Here is a tiny trained network, its code and every weight. The questions are about switching its units off for an input and a class, where a switched-off unit gives its printed mean instead of its output.

import numpy as np


def w(rows, s, z=0):
    codes = np.array(rows[::2]) - 128.0
    scale = np.full(codes.shape[1], s)
    scale[-1] = z or s
    return codes * scale


def f(y):
    return np.maximum(y, 0)


def log_softmax(a):
    a = a - a.max(-1, keepdims=True)
    return a - np.log(np.exp(a).sum(-1, keepdims=True))


def net(x, mask):
    res = np.array(x, float).reshape(1, 7) / 4 @ E
    y = f(res @ A[0][:, :-1].T + A[0][:, -1])
    res = res + np.where(mask, y, B[0][:, -1]) @ B[0][:, :-1]
    return log_softmax(res[-1] @ U[:, :-1].T + U[:, -1])


A, B = {}, {}
E = w([
[210,241,47,174,52],'x0',
[119,131,127,133,123],'x1',
[134,127,130,125,131],'x2',
[122,127,126,132,128],'x3',
[191,150,255,211,216],'x4',
[141,123,128,121,131],'x5',
[58,250,79,74,219],'x6',
],0.0095)
A[0] = w([
[74,191,125,121,214,67],'N1',
[83,19,105,96,80,2],'N2',
[184,218,139,169,54,107],'N3',
[168,29,217,201,117,109],'N4',
[92,64,111,66,74,70],'N5',
[132,229,83,150,107,70],'N6',
[142,50,205,205,158,126],'N7',
[171,53,146,142,2,121],'N8',
[184,167,114,193,94,26],'N9',
[26,46,147,29,184,101],'N10',
[139,71,140,176,29,134],'N11',
[192,195,200,183,187,77],'N12',
[105,50,220,148,146,149],'N13',
],0.0097,0.0092)
B[0] = w([
[161,93,172,221,99,208],'N1',
[88,170,192,162,82,177],'N2',
[54,115,152,154,205,229],'N3',
[189,190,90,84,50,236],'N4',
[113,124,177,120,182,185],'N5',
[157,185,21,128,122,217],'N6',
[166,173,105,101,53,227],'N7',
[64,61,138,197,216,229],'N8',
[5,156,216,107,140,171],'N9',
[125,51,131,208,206,247],'N10',
[145,72,150,192,186,210],'N11',
[103,43,153,181,234,234],'N12',
[205,208,145,160,58,231],'N13',
],0.011)
U = w([
[123,111,216,137,124,218],'0',
[133,70,84,140,170,117],'1',
[157,209,31,65,9,1],'2',
],0.014,0.0036)

Each question gives the input, the list of numbers given to net, and the class t.
The units are the neurons (one row each of A and B). Each row of codes is followed by its name. A weight is (code - 128) times the scale printed after its matrix; where a second scale follows, it is the last column's (A, B and U).
mask holds one flag per neuron, in row order. A switched-off neuron (its flag False) gives its mean, the last column of its row in B, instead of its output. The means were averaged over made-up inputs and are rounded, as every weight is.
A unit's drop is (log p(t) with every unit on - log p(t) with that unit switched off) / (log p(t) with every unit on - log p(t) with every unit switched off).
most important unit: the unit with the biggest drop
top k neurons: the k neurons with the biggest drops, biggest first
drop when u is switched off: that unit's drop, to one decimal
input [-6,-2,-6,-3,8,3,-5], class 2: most important unit	N4
input [2,7,7,7,-7,8,5], class 2: top 2 neurons	(N12 N8)
input [0,7,8,-1,-7,7,-5], class 0: top 2 neurons	(N2 N6)
input [-3,-3,-2,4,-6,-7,0], class 0: top 4 neurons	(N2 N6 N5 N12)
input [5,-4,-6,-7,8,6,4], class 1: top 2 neurons	(N12 N6)
input [-5,-7,3,-6,-6,-8,0], class 0: top 4 neurons	(N2 N6 N5 N12)
input [1,-1,1,-3,6,-8,5], class 1: top 2 neurons	(N12 N13)
input [1,-7,-5,-7,7,-1,8], class 1: top 2 neurons	(N12 N13)
input [4,-4,2,1,-4,6,1], class 2: top 2 neurons	(N12 N10)
input [-5,-1,0,2,-7,1,-6], class 0: drop when N2 is switched off	1.7
input [4,6,-3,1,-4,-1,3], class 2: drop when N10 is switched off	0.0
input [-8,-7,7,1,-7,-3,-3], class 0: drop when N2 is switched off	1.5
input [1,-2,7,-1,0,2,4], class 2: drop when N10 is switched off	0.4
input [-4,-7,2,-6,5,0,-5], class 2: most important unit	N4
